Here is a tiny trained network, its code and every weight. The questions are about switching its units off for an input and a target symbol, where a switched-off unit gives its printed mean instead of its output.

import numpy as np


def w(rows, s, z=0):
    codes = np.array(rows[::2]) - 128.0
    scale = np.full(codes.shape[1], s)
    scale[-1] = z or s
    return codes * scale


def norm(h):
    return h / np.sqrt((h * h).mean(-1, keepdims=True) + 1e-5)


def f(y):
    return np.maximum(y, 0)


def softmax(a):
    e = np.exp(a - a.max(-1, keepdims=True))
    return e / e.sum(-1, keepdims=True)


def log_softmax(a):
    a = a - a.max(-1, keepdims=True)
    return a - np.log(np.exp(a).sum(-1, keepdims=True))


def net(x, mask):
    ids = ['αβδλπφω'.index(c) for c in x.split()]
    T = len(ids)
    res = E[ids] + P[:T]
    q, k, v = (norm(res) @ M[0].T for M in (Q, K, V))
    z = softmax(np.where(np.tri(T) > 0, q @ k.T / 4**0.5, -1e9)) @ v
    res = res + np.where(mask[0], z, O[0][:, -1]) @ O[0][:, :-1]
    y = f(norm(res) @ A[0][:, :-1].T + A[0][:, -1])
    res = res + np.where(mask[1:9], y, B[0][:, -1]) @ B[0][:, :-1]
    return log_softmax(norm(res)[-1] @ U[:, :-1].T + U[:, -1])


Q, K, V, O, A, B = {}, {}, {}, {}, {}, {}
E = w([
[58,91,80,116],'α',
[136,145,76,251],'β',
[93,72,138,175],'δ',
[20,226,183,161],'λ',
[129,147,98,84],'π',
[159,136,126,154],'φ',
[171,86,90,128],'ω',
],0.0018)
P = w([
[161,118,175,107],'0',
[50,56,124,224],'1',
[121,177,4,151],'2',
[63,65,127,244],'3',
[120,190,45,136],'4',
[47,71,137,234],'5',
],0.0033)
Q[0] = w([
[234,131,9,80],'H0',
[179,77,245,117],'H0',
[57,7,90,142],'H0',
[199,110,208,108],'H0',
],0.012)
K[0] = w([
[78,242,48,180],'H0',
[218,24,85,128],'H0',
[76,91,116,3],'H0',
[196,87,85,173],'H0',
],0.012)
V[0] = w([
[39,33,65,97],'H0',
[249,98,45,58],'H0',
[152,82,76,255],'H0',
[211,185,140,232],'H0',
],0.0053)
O[0] = w([
[146,176,212,122,52],'H0',
[254,83,115,158,2],'H0',
[106,67,166,125,75],'H0',
[103,32,80,108,155],'H0',
],0.0069,0.0038)
A[0] = w([
[184,126,115,136,154],'N0',
[111,70,252,90,4],'N1',
[102,163,78,76,45],'N2',
[81,141,152,159,73],'N3',
[165,183,66,117,42],'N4',
[200,90,192,53,66],'N5',
[95,173,72,59,51],'N6',
[143,196,192,138,54],'N7',
],0.014,0.0033)
B[0] = w([
[117,151,135,52,172],'N0',
[106,85,215,243,161],'N1',
[99,201,63,157,225],'N2',
[209,133,118,126,239],'N3',
[148,154,219,147,169],'N4',
[204,118,90,239,132],'N5',
[81,232,60,182,254],'N6',
[8,93,142,89,150],'N7',
],0.018,0.0057)
U = w([
[25,121,183,86,19],'α',
[92,19,51,148,54],'β',
[121,93,203,229,151],'δ',
[101,208,66,171,224],'λ',
[176,193,222,90,72],'π',
[155,110,95,20,203],'φ',
[250,117,99,163,7],'ω',
],0.011,0.0014)

Each question gives the input, a string of symbols that net reads in full, and the target symbol t.
The units are the heads (4 rows each of Q, K, V and O) and the neurons (one row each of A and B). Each row of codes is followed by its name. A weight is (code - 128) times the scale printed after its matrix; where a second scale follows, it is the last column's (O, A, B and U).
mask holds one flag per unit, heads first, then neurons. A switched-off unit (its flag False) gives its mean, the last column of its rows in O or B, instead of its output. The means were averaged over made-up inputs and are rounded, as every weight is.
A unit's drop is (log p(t) with every unit on - log p(t) with that unit switched off) / (log p(t) with every unit on - log p(t) with every unit switched off).
The circuit of an input: a set's keep is (log p(t) with only the set's units on - log p(t) with every unit switched off) / (log p(t) with every unit on - log p(t) with every unit switched off). Starting from all 9 units, units are removed one at a time, each time the one whose removal leaves the highest keep (on an exact tie, the one counted first), for as long as the keep stays at least 0.8.
units of the circuit, in order: the units of the circuit, biggest drop first
most important unit: the unit with the biggest drop
k most important neurons: the k neurons with the biggest drops, biggest first
drop when u is switched off: that unit's drop, to one decimal
input ω α φ λ β φ, target φ: 2 most important neurons -> [N0; N6]
input π λ β λ ω α, target π: units of the circuit, in order -> [H0; N4; N6; N0]
input π β φ δ δ, target δ: most important neuron -> [N1]
input ω λ ω β, target φ: 4 most important neurons -> [N0; N6; N2; N1]
input φ λ λ φ, target β: 3 most important neurons -> [N6; N3; N2]
input φ φ ω ω, target β: units of the circuit, in order -> [H0; N6; N3]
input α δ β φ λ ω, target α: units of the circuit, in order -> [H0; N7]
input π δ ω, target ω: units of the circuit, in order -> [H0; N6]
input β δ φ φ, target δ: units of the circuit, in order -> [H0; N1]
input δ ω β λ δ λ, target ω: 3 most important neurons -> [N6; N3; N2]
input δ β β δ, target ω: 2 most important neurons -> [N6; N2]
input ω ω ω π, target φ: 2 most important neurons -> [N0; N6]
input φ λ λ β, target β: 2 most important neurons -> [N6; N2]
input β λ λ π λ ω, target δ: most important unit -> H0
input φ β φ, target φ: 3 most important neurons -> [N6; N0; N2]
input δ ω ω α β δ, target ω: 2 most important neurons -> [N6; N3]
input β λ ω φ λ β, target δ: 2 most important neurons -> [N1; N6]
input π α λ φ, target π: drop when N0 is switched off -> 0.2
input π π ω λ λ δ, target π: drop when N2 is switched off -> 0.1
input δ δ π ω β β, target ω: most important unit -> N6
input β π π λ, target δ: drop when H0 is switched off -> 1.1
input ω φ π λ λ α, target φ: drop when N1 is switched off -> 0.1
input ω λ β ω α β, target φ: 3 most important neurons -> [N0; N6; N2]
